x =
109  135  139  131  131
111  129  113  131  132
125  125  150  126  128
122  128  119  133  132
Rows and columns are counted from 1.
row 1 col 1	109
row 1 col 5	131
row 4 col 4	133
row 3 col 2	125
row 1 col 4	131
row 3 col 3	150

data =
[[132 126 129 123 135 123 132 136 123 128 133 127]
 [130 137 126 126 129 127 134 127 125 128 130 119]
 [136 150 120 136 129 127 142 136 115 117 129  99]
 [129 129 131 120 132 126 129 130 125 133 130 128]
 [135 127 129 123 137 121 134 141 120 124 135 126]
 [130 129 130 107 138 123 135 124 125 139 136 128]]
Rows and columns are counted from 1.
row 1 col 1 = 132
row 4 col 1 = 129
row 3 col 3 = 120
row 5 col 11 = 135
row 5 col 2 = 127
row 2 col 1 = 130
row 3 col 1 = 136
row 1 col 12 = 127
row 4 col 3 = 131
row 6 col 2 = 129
row 6 col 9 = 125
row 1 col 6 = 123
row 5 col 9 = 120
row 2 col 6 = 127
row 2 col 4 = 126
row 6 col 4 = 107
row 1 col 10 = 128
row 3 col 4 = 136
row 4 col 2 = 129
row 4 col 11 = 130
row 5 col 5 = 137
row 5 col 4 = 123
row 6 col 6 = 123

arr =
[[139, 128, 148, 135, 120, 139, 149],
 [133, 131, 138, 126, 125, 124, 117],
 [119, 126, 131, 128, 127, 130, 129],
 [135, 130, 146, 119, 117, 133, 146],
 [149, 128, 132, 130, 127, 137, 133],
 [121, 122, 131, 136, 127, 117, 136]]
Indices start at 1.
(1, 1) => 139
(5, 5) => 127
(6, 2) => 122
(6, 6) => 117
(3, 3) => 131
(2, 2) => 131
(5, 3) => 132
(6, 4) => 136
(4, 5) => 117
(3, 6) => 130
(1, 6) => 139
(2, 1) => 133
(6, 7) => 136
(5, 7) => 133
(4, 1) => 135
(6, 3) => 131
(4, 2) => 130

a = ((127, 129, 124, 139, 128, 124, 132, 127, 127, 134, 128), (128, 132, 128, 128, 134, 130, 128, 135, 129, 119, 128), (132, 132, 133, 116, 126, 133, 130, 129, 132, 127, 130), (126, 130, 129, 150, 134, 118, 126, 125, 127, 127, 126), (126, 127, 125, 122, 122, 131, 133, 129, 125, 137, 127), (131, 127, 127, 136, 134, 119, 128, 133, 128, 123, 129), (123, 128, 124, 130, 128, 128, 130, 131, 125, 130, 125), (129, 137, 141, 124, 128, 130, 129, 122, 134, 128, 130), (127, 123, 133, 116, 126, 130, 122, 131, 131, 125, 126), (128, 129, 124, 117, 123, 147, 132, 135, 127, 122, 129), (125, 124, 129, 119, 123, 131, 126, 123, 128, 136, 126))
Rows and columns are counted from 1.
row 1 col 1 => 127
row 9 col 10 => 125
row 6 col 1 => 131
row 9 col 9 => 131
row 6 col 5 => 134
row 7 col 7 => 130
row 7 col 8 => 131
row 6 col 4 => 136
row 4 col 2 => 130
row 10 col 7 => 132
row 8 col 3 => 141
row 10 col 5 => 123
row 2 col 6 => 130
row 6 col 3 => 127
row 1 col 11 => 128
row 2 col 11 => 128
row 8 col 10 => 128
row 8 col 9 => 134
row 1 col 5 => 128
row 5 col 8 => 129
row 10 col 10 => 122
row 11 col 5 => 123
row 6 col 10 => 123
row 4 col 1 => 126
row 5 col 4 => 122
row 10 col 11 => 129
row 10 col 3 => 124
row 1 col 9 => 127
row 2 col 1 => 128
row 3 col 10 => 127
row 7 col 3 => 124
row 11 col 9 => 128
row 11 col 3 => 129
row 5 col 2 => 127
row 8 col 11 => 130
row 5 col 3 => 125
row 4 col 5 => 134

m =
[[128 127 120 125 123 116 116 135 132 143]
 [127 133 132 134 128 111 127 139 137 128]
 [120 139 136 127 133 116 118 121 140 140]
 [134 139 125 129 122 119 112 129 131 130]
 [122 133 137 133 137 127 122 133 133 146]
 [125 136 134 134 130 117 133 140 134 132]
 [122 126 117 134 126 119 115 132 136 148]
 [123 140 134 139 136 120 128 134 137 127]
 [128 131 132 132 128 117 110 129 116 137]
 [125 134 119 128 132 124 121 133 141 138]
 [122 131 132 129 135 125 121 135 140 146]
 [126 135 131 130 124 103 119 124 129 129]
 [131 134 134 131 134 124 107 126 137 136]]
Rows and columns are counted from 1.
(1, 1)	128
(3, 1)	120
(5, 1)	122
(3, 9)	140
(2, 7)	127
(9, 6)	117
(8, 3)	134
(6, 6)	117
(2, 10)	128
(7, 3)	117
(1, 7)	116
(11, 6)	125
(4, 7)	112
(4, 6)	119
(1, 10)	143
(3, 10)	140
(7, 7)	115
(8, 1)	123
(5, 7)	122
(8, 10)	127
(12, 7)	119
(9, 7)	110
(3, 8)	121
(1, 9)	132
(11, 9)	140
(13, 10)	136
(3, 2)	139
(13, 1)	131
(3, 4)	127
(8, 8)	134
(4, 2)	139
(4, 1)	134
(13, 2)	134

W =
146  124  134  103  132
122  113  149  133  142
134  133  106  133  110
142  130  138  103  126
134  135  102  133  114
121  139  129  127  157
134  100  138  137  128
110  144  125  139  145
Indices start at 1.
(1, 1) => 146
(7, 5) => 128
(1, 5) => 132
(5, 3) => 102
(8, 4) => 139
(8, 1) => 110
(5, 1) => 134
(3, 3) => 106
(5, 5) => 114
(1, 3) => 134
(3, 5) => 110
(3, 1) => 134
(3, 2) => 133

grid =
[[127 125 134 125]
 [115 127 135 129]
 [127 138 130 124]
 [141 125 121 122]
 [128 126 136 129]
 [115 134 123 130]
 [129 119 137 129]
 [124 135 134 103]
 [143 125 118 136]
 [139 136 132 138]]
Indices start at 1.
(1, 1)	127
(5, 3)	136
(3, 3)	130
(10, 4)	138
(7, 1)	129
(2, 3)	135
(6, 2)	134
(1, 3)	134
(5, 4)	129
(5, 2)	126
(9, 2)	125
(2, 2)	127
(9, 3)	118
(6, 1)	115
(8, 2)	135

M =
143	122	130	132	129	125	132	134	134	137
137	121	130	121	113	131	148	104	118	129
133	122	133	141	124	128	129	123	134	132
140	122	132	125	125	123	125	131	121	138
126	126	129	123	128	133	123	127	134	140
125	128	121	123	126	127	133	131	129	118
122	124	126	140	129	133	122	139	123	128
142	122	116	127	123	138	123	115	115	137
127	134	137	133	128	133	123	129	128	129
128	125	132	128	121	150	145	121	133	132
125	132	138	112	122	134	128	127	126	125
123	136	136	122	130	131	128	116	124	145
127	129	125	131	127	128	115	133	117	129
128	124	125	119	128	132	135	129	132	119
Rows and columns are counted from 1.
row 1 col 1	143
row 8 col 5	123
row 12 col 4	122
row 2 col 2	121
row 5 col 9	134
row 11 col 7	128
row 6 col 5	126
row 13 col 5	127
row 10 col 5	121
row 5 col 1	126
row 1 col 5	129
row 7 col 4	140
row 1 col 10	137
row 9 col 1	127
row 9 col 2	134
row 8 col 4	127
row 2 col 4	121
row 4 col 3	132
row 2 col 7	148
row 6 col 2	128
row 3 col 3	133
row 8 col 1	142
row 3 col 8	123
row 10 col 6	150
row 8 col 7	123
row 3 col 6	128
row 12 col 3	136
row 7 col 1	122
row 11 col 4	112
row 12 col 10	145
row 14 col 10	119
row 4 col 7	125
row 6 col 3	121
row 14 col 8	129
row 10 col 8	121
row 12 col 5	130

X = [[144, 147, 149, 130, 112, 111, 112, 109, 118, 127], [127, 119, 137, 134, 123, 118, 128, 117, 148, 117], [148, 135, 126, 118, 146, 134, 128, 110, 137, 109], [148, 133, 117, 140, 125, 107, 141, 149, 126, 129], [124, 112, 113, 109, 134, 133, 119, 128, 119, 140], [133, 118, 107, 134, 130, 130, 121, 117, 130, 139], [130, 133, 136, 147, 122, 129, 120, 149, 121, 131], [139, 111, 132, 109, 107, 149, 131, 127, 114, 119], [143, 114, 138, 146, 136, 130, 108, 110, 136, 133], [125, 114, 140, 131, 125, 137, 145, 144, 112, 109], [147, 128, 149, 132, 109, 135, 123, 139, 134, 134], [112, 129, 112, 148, 113, 117, 110, 125, 115, 119], [119, 132, 127, 116, 125, 149, 110, 137, 122, 128], [116, 132, 141, 137, 135, 108, 108, 120, 109, 136], [132, 133, 125, 120, 131, 112, 140, 121, 146, 143]]
Rows and columns are counted from 1.
(1, 1): 144
(14, 2): 132
(13, 7): 110
(7, 6): 129
(14, 1): 116
(6, 6): 130
(5, 6): 133
(5, 5): 134
(2, 4): 134
(5, 2): 112
(4, 7): 141
(5, 10): 140
(7, 5): 122
(8, 10): 119
(11, 5): 109
(1, 4): 130
(15, 7): 140
(13, 9): 122
(7, 4): 147
(15, 8): 121
(6, 4): 134
(13, 5): 125
(2, 9): 148
(1, 7): 112
(10, 8): 144
(10, 4): 131
(8, 6): 149
(11, 1): 147
(1, 3): 149
(15, 1): 132
(4, 5): 125
(2, 5): 123
(2, 8): 117
(3, 5): 146
(8, 9): 114
(10, 9): 112
